Rows near named flat spaces through zero
gr-mt: [  31 -113  180  109  141   22  137 -233  -25  -20   61  -82 -137  -83
  215  -67   91  -80   47  133   67  112 -152  -29  137   60  198 -133]
sc-ff: [  56   22   86   68   68   16   68 -136  -60    1   52  -71   46   64
   24   53   68  -33    6   -3   51   59  -32   -5   22   24   71 -129]
sc-ff: [ 138  -17   79   41  128  -29   51 -194 -218  -30  149   23  370  134
  -93  236  -20  -80 -102 -111   53   -6  157   39  -45  -73   30 -297]
sc-ff: [ -52  -60  -33  -47   39   61  142   66  -34  125   18   33   53    7
   88   55   52   28   26  -27   34   70  -41    3    9  -32  -80 -105]
gr-mt: [ -95   45  246  -73   69  155  -29 -253  -27  -82  114  -41   22   27
  -64   49  130    4   35   70   22  109  -78   44  102  -47  132 -133]
gr-mt: [ 128  -69  215   52  -38  -39  -94 -137   27   31  -70 -188 -126 -162
  176 -203  -80 -195   95  228  -63  115 -252   47  144  -22  479  -70]
dl-jr: [-142   57 -170   45  -40  -41  -65   69  153 -102  -50  133 -164   71
 -126  -44   79  125  -64  -91    7 -128  137  -40  -51   78 -203  229]
dg-rr: [  14   -8   57  -60  -63   70  -78 -199  -49  -75   45  -56   49  -86
    3  101 -158  -35  160  -96   -3   29   23   83    1 -119  173   62]
dl-jr: [  46   48  195  -49   37  186  131 -221 -147   54  110 -166  124  -15
   54  168   10   -5  193  -50   72  170 -130   47   40  -91  133 -154]
sc-ff: [ -18 -112   51   -7  148  -45   62  -65   15  -41   39  180   27   79
  -52   47  172   33 -150   20   63   28   82  -74   74  -26  -77 -157]
gr-mt: [ 180  -49   -2  256  159 -199  156  -86   14  -93   55   24  -96   85
   91  -21   24  -84 -173   16   72 -180  117  -86  -77  164 -112  -48]
dl-jr: [  39   10   87   38   -5   14   15 -124   30    1    0  -67  -58    2
   38   -4    7  -42   66    4   20   34  -64   25   25  -24  141  -25]
dg-rr: [ -81  -29   -2  159   18  -17  -35 -203   31  -81   36  -90 -151  -39
  168 -112  -19 -109   38   44   -9  -22  -42   71   36  124  205   31]
gr-mt: [  71  -21  198 -111  -31   30  -85  -96   48  -56   -2  -81 -111 -103
   56  -49  -71  -68   77  137  -38   67 -111    6   65  -70  176   17]
dg-rr: [ -17  -71  -22   61   81 -107  -39 -153   63 -114   48  162   15  135
  -64   63   55  -41 -151  -71   30  -95  191   13  -20  -14  -11  -80]
gr-mt: [   7 -264   95  119  225  -70  170 -278  -10  -69  102  160  -48  -40
  168   27   85  -80  -84   22  101    4   59  -25  110  -20   98 -197]
dl-jr: [-206    2   50 -170   28  109   17  101  124   45   -3  176  -42   80
 -132    0  223  134  -77   43    4   44  -18  -18   58  -72 -172  -55]
sc-ff: [  7  74  56  77  61  23  61 -42 -50 -17  63 -60  29  58 -18   4  68  -1
 -44  29  20 -28 -16  -7 -20  87 -50 -62]
dg-rr: [  89    2   43  -16   85   -4   40 -110  -81  -89   61   25   76   66
  -68  152   54   55  -20  -70   80   59   94  -86    9  -13  -91  -52]
dl-jr: [ -16  -57   73  -64  106   33  137   79  -26  124   33   58   82   75
   37   28  153    5  -95   82   28   83  -61  -31   43  -20  -91 -240]
sc-ff: [ 164   10   81  -59  -14   49   72  -57  -95   40    9 -167   15  -51
  120  101  -81  -19  164  -14   46  153  -97  -42   10  -40   66  -24]
gr-mt: [ -14 -271   98  -24  268   66  302 -201 -121  -35  147  134  -20 -108
  224  141  123   52   20    7  162  155    7 -121  143  -26 -108 -180]
dg-rr: [  78   86  -18  105    2  -14   13  -32  -61  -66    2 -105  -31  -15
  -18   -1  -11   36   43  -26   33   -7   -2  -61  -17  102  -28  105]
dl-jr: [  32  152  137  -87 -141   20 -244  -92   95  -61  -39 -115  -24   75
 -138  -24  -49  -69   43   41  -81   13  -43   87  -14  -73  220   34]
sc-ff: [-103  -39  128 -184   67  146  -34 -202  -54  -41   73   69  115   74
  -86  178  164   75   47  -46   65  238    7  -10  134 -138   64 -174]
sc-ff: [  13 -164  -26  -91   -4  -43  -52  -77   77  -61  -65   92 -146  -82
   91   17  -14   19   72  -20   37  128   23  -71  104  -87   87   73]
sc-ff: [-115  149 -174  -47  -70   20 -100  167    9  -83    2   76   51   79
 -215   45   -2  145  -67 -109  -32 -130  167  -18 -117   63 -306  198]
dl-jr: [  35 -175  -42   35  188  -89  118   31 -129  -32   93  104   88  -25
  144   20   18  -45 -172   80   31  -11   94  -82   23   96 -156 -161]
dg-rr: [ 142   47  130   33 -136   38 -107 -266  -69   28    8 -240  104  -68
   72   54 -250 -192  231  -70  -43   48 -100  184  -19 -142  470  -41]
dl-jr: [ 36  15   4 -14  42  34  99  58 -92  68  34 -28 107  25  14  65  26  22
  -6  -9  27  40 -18 -24 -18   9 -93 -91]
dg-rr: [ 223    6  230   57   27  -48  -66 -246  -75  -43   15 -128   95    7
  -31   31  -35 -134   28   54   14   87  -66   15   72  -79  343 -164]
dl-jr: [ 127  -26  110  161   11 -106  -48 -270   69  -56  -11 -119 -123   50
  122  -57  -21 -179   23   37   14   14  -48   47   34   27  337  -79]
gr-mt: [ -62  -71   38   97   93   54  172 -139   13   42   28    3  -96   -9
  119    0  136   22   63  -18   90   80  -82  -15   81   23   55  -73]
gr-mt: [ -54 -118 -153  -35  156   11  190   79 -142  -15  110  156  124   14
   67  163   42  104  -87  -97   84   -2  168  -96  -38   55 -371  -59]
dl-jr: [  12  -10  172  -81  -38  104   65  -17   46  128  -35  -54  -37  -76
   27  -30   25   -8  125   65   -1   97 -194   41   72 -136  164  -67]
dg-rr: [  41  -29  110  102   -8  -25  -57 -181    6  -29    3  -97  -49  -70
   81  -93  -62 -133   48   72  -27    0  -87   75   56   -1  305  -37]
dl-jr: [ -89 -175   86   86  228   32  293 -164   52   28   81  136 -144   38
  163   23  263   40  -49   25  144   74  -40  -74  113   31  -74 -188]
sc-ff: [ -30 -138 -189   93   59  -62  153   52  -28   43   19   67  -32  -44
  201   11  -60  -18  -10  -76   39  -60   75  -10  -48   71 -125   19]
dg-rr: [  33  192  -21  -19  -96  -35 -224  -68   69 -196  -18  -55  -65  130
 -203   47  -16   50   -9  -73  -19  -51  128  -29  -73   51  -49  194]
gr-mt: [-127   49  -76  -78  -45   57  -32   13  105  -85  -15  146  -77   31
 -179   75   57  172   28 -143   33  -57  120  -29  -30  -60 -194  196]
dg-rr: [ -10   77 -123  110 -121  -61 -158 -113   26  -57  -16  -81   20   62
  -10    3 -152 -102   47 -130  -50 -103   94  131  -99   24  171   96]
gr-mt: [ -72  143    2  -55 -135   54 -166   35   93  -53  -66  -43  -86   -6
 -155  -60   -6   69   67   -7  -53  -17  -30   24   -6  -14   33  192]
gr-mt: [ 162   23  182   15  -15  -35  -82  -48  -59   18   -6 -198   20  -59
   93 -105  -86 -167   10  196  -67   63 -159   29   46   24  269 -115]
dg-rr: [ -46  -40  -88   95   64  -45   95   72   13   16    2   68  -46   10
   42  -51   66   28  -81    6   24  -66   31  -39  -11   92 -129    7]
sc-ff: [ -46   96  171 -127 -112   83 -100   82  186  101 -141  -39 -152   16
 -129 -136  163   57   63  136  -42  134 -227   -6  116 -103  163   12]
sc-ff: [-245   41 -142  -96  -66   80  -38  170  145   22  -72  118 -147   29
  -79  -58  143  169    7  -32  -10   18    1  -27   19   23 -195  165]
dl-jr: [  64   36  248  -98 -186   75 -260 -206   38   42  -91 -169   41 -117
  -67  -74 -133 -145  210   72  -98  150 -215  166  128 -239  609  -40]
dg-rr: [ -21   58   39  -65  -59  -11 -147   70   75  -59  -55   12  -69  -16
 -115  -91   16   29  -39   88  -58  -15  -18  -22   27    1   10   95]
[ -76 -138 -165  100   34  -90   59    5   62   21  -25  156  -40    2
   71  -23    2  -13  -58  -89   23  -86  104   21  -11    4  -25   12]	gr-mt
[  17   85  -47  -56  -59   45  -33   62  -53  -42   14  -79    9  -38
  -14   44  -96   48   71  -35  -16  -10   20  -17  -63   34 -112  136]	sc-ff
[ 128 -122  103   29  103   -3  162  -43 -148  147   46  -79  148  -39
  193   32  -11 -124   10   78   31  124 -120   11   59  -32  148 -288]	dl-jr
[ -51  116  -73  -35 -134   82    3  139   32  155  -87  -48   52   36
  -94   12   13   73  109  -98  -16   32  -78   54  -38  -70    5   53]	dl-jr
[  14  -30  143 -144   41   68  -76 -183  -59  -61   63  -40   64   41
   20  113   42  -33   40   34   22  195  -20   -5   90  -73  129 -149]	dg-rr
[-124   68 -202   38   55  -89   12  290  110  -34  -50  148 -128  164
 -100  -94  224  150 -241   44    6  -95  115 -148  -50  218 -428   96]	dg-rr
[  81  -70   86  -95   35   39   27  -60 -146   28   79  -20  201  -56
   45  118 -115  -69   30   -2   -6   53    7   42    1 -108   63 -150]	sc-ff
[ -42  -28   -1   95  162  -11  137  -50  -14  -18   26  133   13  120
  -96   47  278  120 -121  -35  115   54   52 -120   79   57 -144 -116]	dl-jr
[ 117  -70  109  -56   -3   31   88   24  -81  147  -11  -18  156  -89
   23   44  -75  -51   65   13   -1   58  -98   38   30 -162  134 -146]	dg-rr
[-143   80 -215  -11  -11   15  105  270   99   22  -21  101 -130   82
  -35   -8   94  172  -67  -69   20 -121   89  -78 -119  131 -451  186]	dg-rr
[ -42   77   33 -208 -100  104  -95   92    7   15   -1  -46   31  -16
  -49   47  -69   36   75   16  -58   52  -33   32  -31  -75  -54   57]	gr-mt
[  49   67  118  137   15   -6   34  -99   39   -2    8 -198 -174    1
  150 -135   33 -102   36  140   -5   12 -163   13   20  141  157  -20]	gr-mt
[ 129  -94   47   30  101 -101   65  -38  -46  -34   66   26   42   14
  100   33  -59 -103 -109   54   10  -60   69  -24  -35   22  -37 -125]	gr-mt
[ -19  226 -100   95 -138   16  -68  137   63  -18  -75 -206 -188    3
   -3 -137  -32   49   85   22  -46  -64  -87  -16  -86  194  -73  274]	dg-rr
[  96  -82  296   89   74   13   78 -293   69    0   18 -137 -203  -77
  199 -105   56 -147   96  169   38  110 -226   21  142  -21  373 -138]	gr-mt
[  54  -28   55   60   35  -20  -69 -210  -98  -63   42  -60  102   10
   16   47  -23  -84   19  -19   15   77   17   33   57  -11  221 -107]	dl-jr
[-218  142 -278 -111  -33  131  193  498   43  108  -54  213   -4   34
 -253   58  173  399  -41 -158   48 -116   94 -146 -120   52 -719  277]	dl-jr
[ -39  -12  -27 -110  -39  142  161  210  -88  205  -24   -4  117 -126
   17   39  -27  101  126  -32    6   68 -124    7    3 -101 -109   -5]	dl-jr
[  -3   96  100  -57   18    8  -58   50   35   -2   -7   86  106  138
 -261   23  154   64 -136   29   -9  -19   32  -23    9  -57  -70  -99]	sc-ff

Rows near named flat spaces through zero
pz-jh: [ 165    3   16   89  -15  170   17  201  -71   42    2  -14   61  193
   18   31   97 -136   88   -1   48   26 -104   24   -8   50  -26   40]
pz-jh: [-201   95  -85  -88   75 -172  -33 -163  159 -112  -56   12  -19 -133
  -90   72   72   -9  -13   94  -98  -18   12   18    5  -91  -72  -49]
nm-ns: [  37   -4   42    8 -185   14   31    6  262  107  -22   -7  202   -5
 -204  -10    0 -127  125 -136 -151 -206 -191 -133  -25 -128 -115  133]
gf-mc: [ 192   -3 -120   -7  164  -19   -1  -44 -112    9  -24  -35  -59 -182
  188 -139 -203   81 -255   15  290  181   50  123   28  -60  -27   63]
cr-tt: [   4   40 -192 -183  168 -292  -99 -141  184 -103  -54   45   33 -188
   34  -70 -232   85  -82   61  -60   32    2   35  -80   -5   63   86]
pz-jh: [ 136  -53  122   76 -125  133   13  119  -96   81   75  -33   -9   87
   70    2  -45   39   45  -94  -16   26  -64  -32   41    6   10  -38]
nm-ns: [-102   70  -92  -38  134  -88   -7  -28  -83  -75  -14   47  -87   81
   93   30  122  -22  -10  231   18   53   98   77  -11   50   43 -103]
pz-jh: [ -66    6  -55  -51    8 -124  -27  -25  129  -65    4   38  106  100
 -114  -15  133  -84   94   77 -157 -120  -31  -41  -82   -3   15   94]
cr-tt: [  70   19 -215 -136   67 -171  -47  -44  222   -9  -43   26   57 -143
   20  -21 -197   43  -11   46   -7   55  -77   24  -13  -36   -1   56]
cr-tt: [ -76   70   47    8  126  -25  -32 -114    6  -72  -79   -4   -3 -145
  -68   22   -1  -31  -81  -12   61   18   14   34  -33  -42  -75   34]
nm-ns: [  43   18   83   38   -5   55  -13   46 -153   31   58    5 -114   46
  165   61  -31   89   21   79   24  134   -1   37   58   18   20 -173]
nm-ns: [  53  -92 -127  -33 -109   44   57  127   51   47    8  -44  -51  -15
   55   -3 -171   57  -19 -111   23   -5   43  -22   73   72   70  -24]
pc-gz: [ -72  -57  120   34   34   26    6 -104 -240  -44   45  -28 -118  -60
   52 -103   10  137 -175 -104   83   17  207   22    3   53   98   -5]
pc-gz: [  78 -143  -93   25 -203   74   72  166  148  116   74  -15   46   92
  -23   53  -34    1  158   25    3   -7  -90  -77   81  -15  -30  -12]
rt-pb: [  97  -32   42   61  152   10  -24   -7 -285 -148   37  -74  -73   17
  112 -166   41   28 -258  -74  116   51  154   95  -43   18   52  123]
cr-tt: [  62   51  -46  -70  178  -98  -48 -134  -68  -55  -71   15   60  -99
    3 -205  -64    0 -206 -111   67  -44   89   59 -118   38   89  199]
pc-gz: [  -6 -129   44   26  254 -122  -48 -229 -336 -180   83  -43 -156 -197
  143 -244  -55  242 -389   22  284  167  314  116  -42  -11   85  130]
rt-pb: [ -10   91   51   63 -255  194   86  133  157  207  -15   27  131  211
 -145  156  256 -206  297    5 -145 -130 -232  -86   71  -71 -129 -110]
pz-jh: [-158  -73   38   -3 -159  -68  -25  -28  208 -133   76  -89  -32 -104
 -158  152   39   77   79  -82 -224  -23  -63  -83   92 -141 -118  -57]
rt-pb: [ -44   85 -162 -107   -8 -149   25  -53  130   26  -40   28    6  -17
   48  -32  -33  -34  -17   91  -92  -78   -3    1   12  -58    3  -49]
rt-pb: [ -96   -5  155  111   17  228   74  -42 -305   22  -36  -52 -131  -48
   -8  -44  107   26 -184 -195  209    6  215   47   47   87   42  -36]
nm-ns: [-165  -74  178  103   58   -4   21 -120 -272 -160   67  -51  -81   54
  -51 -125  244   12 -183  -28   25  -99  248   -1  -51   -8   30   86]
pc-gz: [ 115   22  104   39   77  144   27  -59 -311  175  -16   42 -106  -81
  212 -118 -156  139 -159  -51  291  144  122   79   20   99  111  -81]
gf-mc: [ 122   14 -187  -50  268  -82  -31    6 -206  -94  -19   15  -87   14
  223 -139  -55   41 -207  142  217  164  154  164  -46  105  119   53]
nm-ns: [  84  -40  -91  -46   10 -104  -82  143  260  -61   13   42  134  101
  -66  126  -72  -74  247  145 -153   20 -209  -49  -72   25  -30   68]
pc-gz: [  88  -52  133   99 -142  132  100  105 -208  194   73   39   -9  237
  137  -98   32  -34   45   56   40 -103   48  -64   -2   52   76  -58]
cr-tt: [ 219   80  -64  -11    9   95   12  131   48  172  -82   33   37  -22
  135   37 -246  -52   50    6  113   87 -158   31   21   30  -24  -54]
gf-mc: [ -85   35  135   10   39   37  -12  -53 -191  -14  -11   -6 -175  -95
  125   37 -133  133  -98  -61   33   69  132   27   34   83   79 -167]
pz-jh: [  74    7  160  148 -122  194   39  112  -22   89   32  -30   49  105
  -49  100  132 -110  127    3   14    6 -159  -37   52 -100 -160  -43]
pz-jh: [ 282 -241   98  135 -229  101   75  214   52  166  125  -24  170  172
    0 -126 -156  -60  108  -38   28 -135 -137 -163  -39  -56  -43  205]
cr-tt: [-170   17  102  -12  130  -27  -44 -211 -152 -119  -26  -18 -100 -187
  -54  -47   42  127 -186 -124   70   43  191   53  -19   37   56   12]
gf-mc: [  29 -117  -37   27 -100  -33   49   73   70    9   60  -33   -4   24
   24  -15  -87    7   13   48  -11  -49    0  -65   31  -56  -37   21]
cr-tt: [  25  -27   20   38 -131   41   63    1  -31   86   64  -48  -89  -56
  105    5  -57   83  -48    4   38   44   -3  -12  127 -126  -73 -132]
rt-pb: [  96  -75  -33    1  -37  -71  -28  157  150  -31   37   27  129  179
  -37   24  -41 -106  179  106 -144  -88 -129  -80  -90   30    3  111]
cr-tt: [-166  174  -65 -114 -119 -264   12 -219  573   37 -136   44  322 -119
 -369   -4   93 -288  137   10 -356 -406 -268 -171  -97 -324 -259  181]
pc-gz: [ -68   69  215  100 -473  283  110  188  190  239   19  -58   13  103
 -128  291   67  -99  324 -207 -296 -157 -269 -176  196 -118 -171 -297]
nm-ns: [   8   73  -95  -31   12  -36   19   30  116    2  -68   10   85   52
  -55   -6   51 -150   28   26  -60 -104  -63   -5  -35  -27  -43   59]
pc-gz: [  73  -46 -128  -39   57 -128   24   54 -102  -34   50   26   -7  183
  155 -168    7  -27  -74  151  -13  -73  118   17  -69   61  129   71]
cr-tt: [-170   64 -241 -198   49 -312  -89  -51  469 -149  -80   58  109  -76
 -175  156  -63  -69  193  152 -292  -83 -135  -53  -65  -25  -36   24]
pc-gz: [-111    7    6  -22  -20    5  -30   -4   64  -52    1   -7  -60  -53
  -50  145   15   61   80   -7  -63   70  -13    1   52   26   -9 -111]
rt-pb: [  96  -61  153  128   50  145    6   76 -192    4   16  -10   20   92
    7  -46   38  -52  -26  -30  138   16   26    6  -58   63    3   96]
gf-mc: [-168  103  109   17  -24  141    5  -78  -28    2  -81  -31  -72 -135
 -119  129   89   14  -15 -191    1   21   26   22   72   19  -39 -122]
rt-pb: [ -30  -19 -116  -83  -56  -54  -41   86  184  -50    8    1    6   16
  -45  129  -49   32  145   -6 -152   31  -76  -21   29   59   37  -54]
pz-jh: [  92   65 -118  -86  -24   -7   34   48   52  113  -83   14   -3  -50
  106  -55 -235   -8  -54  -94    6  -48   -7    5   11   61   77  -28]
pc-gz: [ -21  -24  -85  -24  189 -110  -15 -245   29  -43  -49   14   71 -236
  -96 -165   23   28 -203   36  248   47   83   62  -60 -109  -71  216]
nm-ns: [ -90 -112   73   80 -144  152   95   18 -167   23   67  -77 -116   17
  -15  -35  105   80  -95 -161   69  -35  175  -23  101   27   42  -50]
nm-ns: [-46 -21 132  64 -56  25 -13 -35  -8 -20  58 -17   5   7 -62  52 104  16
  54  15 -51   7 -46 -34  19 -87 -81 -26]
pz-jh: [  64   77  135  114  -97  235   94   21  -57  271  -50   57   89   77
  -35   14  118 -138  103   20  155  -40 -112  -26   25  -47 -104  -49]
pz-jh: [ -40   94  -45  -73 -122  -23  -11   61  163   34  -14    8    7   47
  -13  133   -4  -25  155  -21 -232  -43 -126  -36   53  -10   -5 -145]
nm-ns: [  33   42   95   37   48  111   -6 -168  -54   94  -49  -19  -20 -289
  -26  -19  -83  106 -138 -141  238  149  -19   57   63 -100 -103   -5]
nm-ns: [-69  11  43   3 -21   3  21 -68 -84  14  18   0 -53  -8  21 -32  58  45
 -51 -13   1 -18  80   3  22  -7  28 -53]
pc-gz: [ 153 -108   70   67 -211   87   43  191  -38  136  137   11   39  254
   91   -7    9    5  176   50  -94  -38  -96  -87   27   15   42  -47]
gf-mc: [ 104   -4  166   69  122   55  -27  -78 -356  -32   39  -33  -93  -40
  159 -178  -42  108 -251 -107  150   76  150   77  -36   28   82   48]
gf-mc: [  91  -38 -228  -70  151 -160  -33   48  126 -100  -30   23   92   37
    6  -72  -53  -84  -18  152   41    2  -15   37  -94   24   15  181]
gf-mc: [ 141 -207    4   82  118  -58  -25   83 -153 -159  105  -22   92  195
   -8 -211   90  -49  -87   66   81  -52  108   -5 -158   65   79  327]
pc-gz: [ -20  120 -244 -140  109 -169  -83  -29  409  -87 -124   46  197  -70
 -208  108   47 -163  152   86 -130  -17 -221   19  -70  -61 -110  127]
rt-pb: [  56   29   51   39   22   11  -11   67  -59    7   21   58  126  270
  -36  -54  222 -159  117  107  -86 -108  -54  -18 -114   45   35   99]
pz-jh: [ -94   87   93   10  119   52  -21  -39 -193  -22  -50   51  -69   57
   35   20   91  -10  -17   25   37   21  110   53  -50  142   98  -75]
pz-jh: [  90 -185 -131  -50   43   37   41  -32 -138   77   17   -3  -79 -157
  106 -195 -255  227 -212 -150  310  109  234   44   20  170  205  101]
cr-tt: [ -71 -145   17  -26   -1  -96  -16  -14 -177  -94  129   -1 -145   64
  129  -74  -41  201  -66   44  -38   33  218   -8   -3  121  193  -51]
cr-tt: [ 191  -90  -32   48   41  -21    4   44  -89    4   77   -9   64   94
   83 -159   14  -13  -69   79  106   25   -5   20  -47  -47   -1  156]
pz-jh: [  76  -29   29   58  158   10  -29  100 -164  -62    9   57   41  225
   55  -48   97 -106   40  175   73    9   43   35 -133  139   79  103]
rt-pb: [ -45  -43   80   50   20  -21  -29 -109  150  -55  -16   -9  158  -94
 -253   -9  112  -80   30  -39   10  -68  -88  -55  -70 -125 -148  206]
gf-mc: [  46 -136 -183 -103    3 -168  -71  245  126 -145   79   23  -47  184
  122  108 -206   68  185  164 -201   48   -8  -34  -40  203  177  -43]
gf-mc: [  35  -68 -239  -87  207 -169  -97   76  169 -202  -25    9    8  -55
    3   84 -136   14   36  173   45  161  -26   67  -56   80   12   93]
nm-ns: [  -7 -115  -22   68   10  124   13  210 -145 -101   54  -20  -34  263
  -21   48  194  -55   86   21   17   19   97   20  -22  204  115   34]
pc-gz: [ -30  -28 -165  -49  201 -184  -50  -58  104 -188  -36    1   53  -54
  -65  -46   26  -62  -76  144   50   13   40   48  -91  -25  -37  178]
cr-tt: [  93 -123   85   68  -96  157   51   76 -142  166   66   18  -65   14
  112  -12 -139  132   28  -23  177  100   44  -24   59   88   72  -78]
rt-pb: [  67  -89 -115  -48   64  -87  -20  -36   37  -47   14  -23   -9 -132
   36  -87 -161  101 -118  -25  103   71   53   26   -4   -5   29  101]
pc-gz: [ 123    8   53   55  -45   61   41  105  -57   73   -7    4   76  153
   37  -83   -4 -129   10  -23  -22 -127  -41  -39  -57   13    9   78]
nm-ns: [  70   15  185  121  142  151   43  -80 -379   82  -36   19  -53  -13
  114 -181    6   -3 -224  -40  307   23  173   66  -61   63   50   63]
gf-mc: [-14  -6 -63 -36  30 -24 -30  61  -4 -24  26  36 -48  74  64  82   8  45
  96 121 -22  97   1  30  13  88  65 -95]
gf-mc: [-55 -71 -46  -9 -14 -74  13  82 -48 -85  63  -9 -92 118  92  18  -8  31
  15 114 -77 -18  99 -15   6  65  77 -65]
rt-pb: [ -41  -34  -86  -52  -31  -44   10  -73   25  -38   19  -61  -85 -164
   20  -28  -74  132 -131 -109   22   52   78   26   87  -51    6  -31]
rt-pb: [ -60   55   94   54  -45  127   11   37  -15   38  -21   28   70  143
 -132   75  242 -121  142  -19  -56  -63  -59  -20  -22   42  -19   -8]
gf-mc: [ 41 -51 -32   1   9 -98 -17  41 -35 -43  98  27   9 166  80 -37  88   4
  59 195 -66   9  -1  -3 -32 -14  31   6]
rt-pb: [-286  -73  234   29  -67 -109   11 -332 -151 -140   91 -115 -216 -329
  -25  -89  -34  274 -313 -198  -46  -50  269  -46   92 -185  -37  -78]
cr-tt: [  57 -155 -102  -39   64  -98    7    3  -83  -48   51    8   -7   28
   70 -188 -107   85 -124    8   91  -25  174    0  -72  110  161  159]
[  33    4 -158  -82  137 -214  -63   97  101 -132   -5   62   50  167
   70    9  -47  -94   97  260 -132  -33  -29    6 -122   82   69   59]	pz-jh
[  -8   95  -98 -101   32  -16   14  -52  -17  124  -67   67  -62  -70
  124  -10 -133   72  -26   19   62   55   46   48   32   85  104 -135]	pz-jh
[  75  -72 -107  -52   89   23    0   31  -19   53  -57   31  -31 -113
   71  -45 -265   95  -66  -51  205   97   86   35  -19  168  125   45]	cr-tt
[ -98  -60  -70  -84 -279  -48  -14  202  345  -45   49  -25   55  148
 -154  219  -18  -28  325  -93 -436 -153 -159 -154   46   59   37  -88]	pz-jh
[-136  129 -156 -158  -20  -81  -38 -117  307   27 -108    1  -78 -345
  -40  218 -217  126   46  -52  -50  142 -106   31  140  -71  -84 -220]	cr-tt
[ 134  -32 -216 -103   97 -154  -28   50   12  -44   18   20    0   42
  156 -117 -139   42  -71   96   14   45   41   54  -42   61  117   69]	rt-pb
[  14  -12 -117  -36 -152 -121  -25  185  422  -84   15  -16  200  181
 -195  154   77 -220  303   86 -364 -181 -283 -127  -39 -103 -136   89]	nm-ns
[  89 -114  203  107 -141  125   53   41 -212  104  103  -37  -58   48
  103 -101  -86  101  -66 -122   48  -33   70  -62   31    4   51  -18]	gf-mc
[-100  -55   60   10   92  -18  -27  -73 -147  -79   28   -2 -151 -103
   73   27  -68  158  -87   38  106  129  155   41   21   69   61  -86]	pz-jh
[ -37   -6 -157  -69  -12 -171  -19   51  239 -129   -6  -14  103   84
 -107   16   65 -129   78   74 -212 -139  -72  -46  -54  -54  -41  111]	gf-mc
[  25  -46   70   44   82   77  -21   57 -137  -50  -16  -10  -45    6
   25   -1  -69   21  -46  -65   93   48   78   23  -41  132   72   37]	pc-gz
[ 224  -15  -18    1   45   67   10   32 -168  135   10   17  -36  -36
  214 -132 -213  101 -119  -37  202  123   26   62   11   56   88    0]	gf-mc
